Here is a tiny trained network, its code and every weight. The questions are about switching its units off for an input and a target symbol, where a switched-off unit gives its printed mean instead of its output.

import numpy as np


def w(rows, s, z=0):
    codes = np.array(rows[::2]) - 128.0
    scale = np.full(codes.shape[1], s)
    scale[-1] = z or s
    return codes * scale


def f(y):
    return y / 2 * (1 + np.tanh(0.7978845608 * (y + 0.044715 * y**3)))


def softmax(a):
    e = np.exp(a - a.max(-1, keepdims=True))
    return e / e.sum(-1, keepdims=True)


def log_softmax(a):
    a = a - a.max(-1, keepdims=True)
    return a - np.log(np.exp(a).sum(-1, keepdims=True))


def net(x, mask):
    ids = ['βγδζηθξτψω'.index(c) for c in x.split()]
    T = len(ids)
    res = E[ids] + P[:T]
    u = 0
    for l in range(2):
        q, k, v = (res @ M[l].T for M in (Q, K, V))
        z = softmax(np.where(np.tri(T) > 0, q @ k.T / 3**0.5, -1e9)) @ v
        res = res + np.where(mask[u], z, O[l][:, -1]) @ O[l][:, :-1]
        u += 1
        y = f(res @ A[l][:, :-1].T + A[l][:, -1])
        res = res + np.where(mask[u : u + 8], y, B[l][:, -1]) @ B[l][:, :-1]
        u += 8
    return log_softmax(res[-1] @ U[:, :-1].T + U[:, -1])


Q, K, V, O, A, B = {}, {}, {}, {}, {}, {}
E = w([
[125,41,166],'β',
[186,135,178],'γ',
[76,77,99],'δ',
[198,166,175],'ζ',
[118,151,67],'η',
[153,96,59],'θ',
[139,121,134],'ξ',
[4,171,146],'τ',
[104,107,79],'ψ',
[172,83,153],'ω',
],0.024)
P = w([
[123,113,160],'0',
[192,248,213],'1',
[121,105,157],'2',
[190,253,213],'3',
[119,96,156],'4',
[194,243,215],'5',
[119,93,154],'6',
[194,246,211],'7',
],0.0065)
Q[0] = w([
[176,228,230],'0.h0',
[172,200,2],'0.h0',
[180,155,135],'0.h0',
],0.0088)
K[0] = w([
[253,133,93],'0.h0',
[159,159,71],'0.h0',
[141,105,146],'0.h0',
],0.019)
V[0] = w([
[154,104,168],'0.h0',
[152,122,6],'0.h0',
[113,152,78],'0.h0',
],0.013)
O[0] = w([
[130,91,254,138],'0.h0',
[114,164,153,3],'0.h0',
[166,49,179,93],'0.h0',
],0.0074,0.0046)
A[0] = w([
[64,114,112,71],'0.n0',
[128,125,134,75],'0.n1',
[126,61,143,56],'0.n2',
[107,253,170,254],'0.n3',
[78,116,196,185],'0.n4',
[192,224,75,120],'0.n5',
[154,136,68,182],'0.n6',
[79,120,121,75],'0.n7',
],0.012,0.0073)
B[0] = w([
[151,153,44,166],'0.n0',
[178,125,130,106],'0.n1',
[150,150,165,161],'0.n2',
[227,92,134,255],'0.n3',
[74,196,132,247],'0.n4',
[138,116,12,169],'0.n5',
[92,100,183,186],'0.n6',
[139,138,88,143],'0.n7',
],0.011,0.0059)
Q[1] = w([
[166,105,187],'1.h0',
[1,42,130],'1.h0',
[226,61,145],'1.h0',
],0.006)
K[1] = w([
[84,168,231],'1.h0',
[2,58,60],'1.h0',
[188,126,134],'1.h0',
],0.008)
V[1] = w([
[233,33,253],'1.h0',
[71,224,34],'1.h0',
[96,98,181],'1.h0',
],0.0055)
O[1] = w([
[157,49,182,71],'1.h0',
[152,2,222,137],'1.h0',
[137,99,126,1],'1.h0',
],0.0075,0.00056)
A[1] = w([
[156,171,98,235],'1.n0',
[177,138,101,41],'1.n1',
[145,103,144,115],'1.n2',
[143,86,149,115],'1.n3',
[56,145,116,113],'1.n4',
[114,126,6,4],'1.n5',
[194,143,105,72],'1.n6',
[148,76,157,106],'1.n7',
],0.019,0.013)
B[1] = w([
[129,7,149,255],'1.n0',
[33,139,82,160],'1.n1',
[164,149,116,141],'1.n2',
[149,160,120,147],'1.n3',
[123,203,107,208],'1.n4',
[200,203,130,212],'1.n5',
[87,210,157,195],'1.n6',
[146,218,47,154],'1.n7',
],0.012,0.0099)
U = w([
[146,178,159,37],'β',
[167,123,70,183],'γ',
[2,53,92,226],'δ',
[53,171,71,3],'ζ',
[150,102,153,204],'η',
[194,121,179,49],'θ',
[67,147,225,131],'ξ',
[192,55,87,39],'τ',
[129,61,191,181],'ψ',
[116,19,91,166],'ω',
],0.015,0.006)

Each question gives the input, a string of symbols that net reads in full, and the target symbol t.
The units are the heads (3 rows each of Q, K, V and O) and the neurons (one row each of A and B). Each row of codes is followed by its name. A weight is (code - 128) times the scale printed after its matrix; where a second scale follows, it is the last column's (O, A, B and U).
mask holds one flag per unit, layer by layer, with each layer's heads first. A switched-off unit (its flag False) gives its mean, the last column of its rows in O or B, instead of its output. The means were averaged over made-up inputs and are rounded, as every weight is.
A unit's drop is (log p(t) with every unit on - log p(t) with that unit switched off) / (log p(t) with every unit on - log p(t) with every unit switched off).
The circuit of an input: a set's keep is (log p(t) with only the set's units on - log p(t) with every unit switched off) / (log p(t) with every unit on - log p(t) with every unit switched off). Starting from the 12 units with the biggest drops (on a tie, the unit counted first), units are removed one at a time, each time the one whose removal leaves the highest keep (on an exact tie, the one counted first), for as long as the keep stays at least 0.8.
units of the circuit, in order: the units of the circuit, biggest drop first
k most important neurons: the k neurons with the biggest drops, biggest first
k most important neurons of layer l: the k neurons of layer l with the biggest drops, biggest first
drop of u: that unit's drop, to one decimal
input β δ δ δ β γ β, target ξ: units of the circuit, in order : 0.n4; 0.h0; 0.n2
input δ δ θ, target ω: 4 most important neurons of layer 1 : 1.n6; 1.n4; 1.n5; 1.n1
input δ γ δ δ ψ β, target ξ: 2 most important neurons : 0.n3; 0.n4
input γ β θ θ, target τ: 3 most important neurons of layer 0 : 0.n5; 0.n6; 0.n2
input γ θ τ β ω, target γ: units of the circuit, in order : 1.n7
input η ψ ψ β τ, target γ: units of the circuit, in order : 0.n3; 0.n0
input τ ω τ, target γ: units of the circuit, in order : 0.n0; 0.n3
input β ζ θ, target ω: 2 most important neurons : 0.n3; 0.n4
input β τ θ δ γ β δ, target γ: units of the circuit, in order : 1.n5; 0.h0
input β ξ ω β ψ ψ δ θ, target τ: 2 most important neurons of layer 1 : 1.n5; 1.n0
input δ θ δ ξ δ δ, target δ: 3 most important neurons : 1.n5; 0.n3; 1.n6
input ψ ω τ β δ, target γ: 3 most important neurons of layer 1 : 1.n5; 1.n0; 1.n6
input δ ω δ ψ ξ, target ψ: 2 most important neurons of layer 0 : 0.n3; 0.n5
input δ β δ η δ ψ ξ δ, target δ: most important neuron of layer 1 : 1.n5
input δ ω δ δ δ, target ζ: 3 most important neurons of layer 1 : 1.n4; 1.n0; 1.n5
input β η δ δ τ ξ β, target γ: drop of 0.h0 : 0.7
input ψ η δ τ ψ γ β, target γ: drop of 0.h0 : 0.8
input η ζ η γ δ β η, target τ: drop of 0.n5 : 0.5
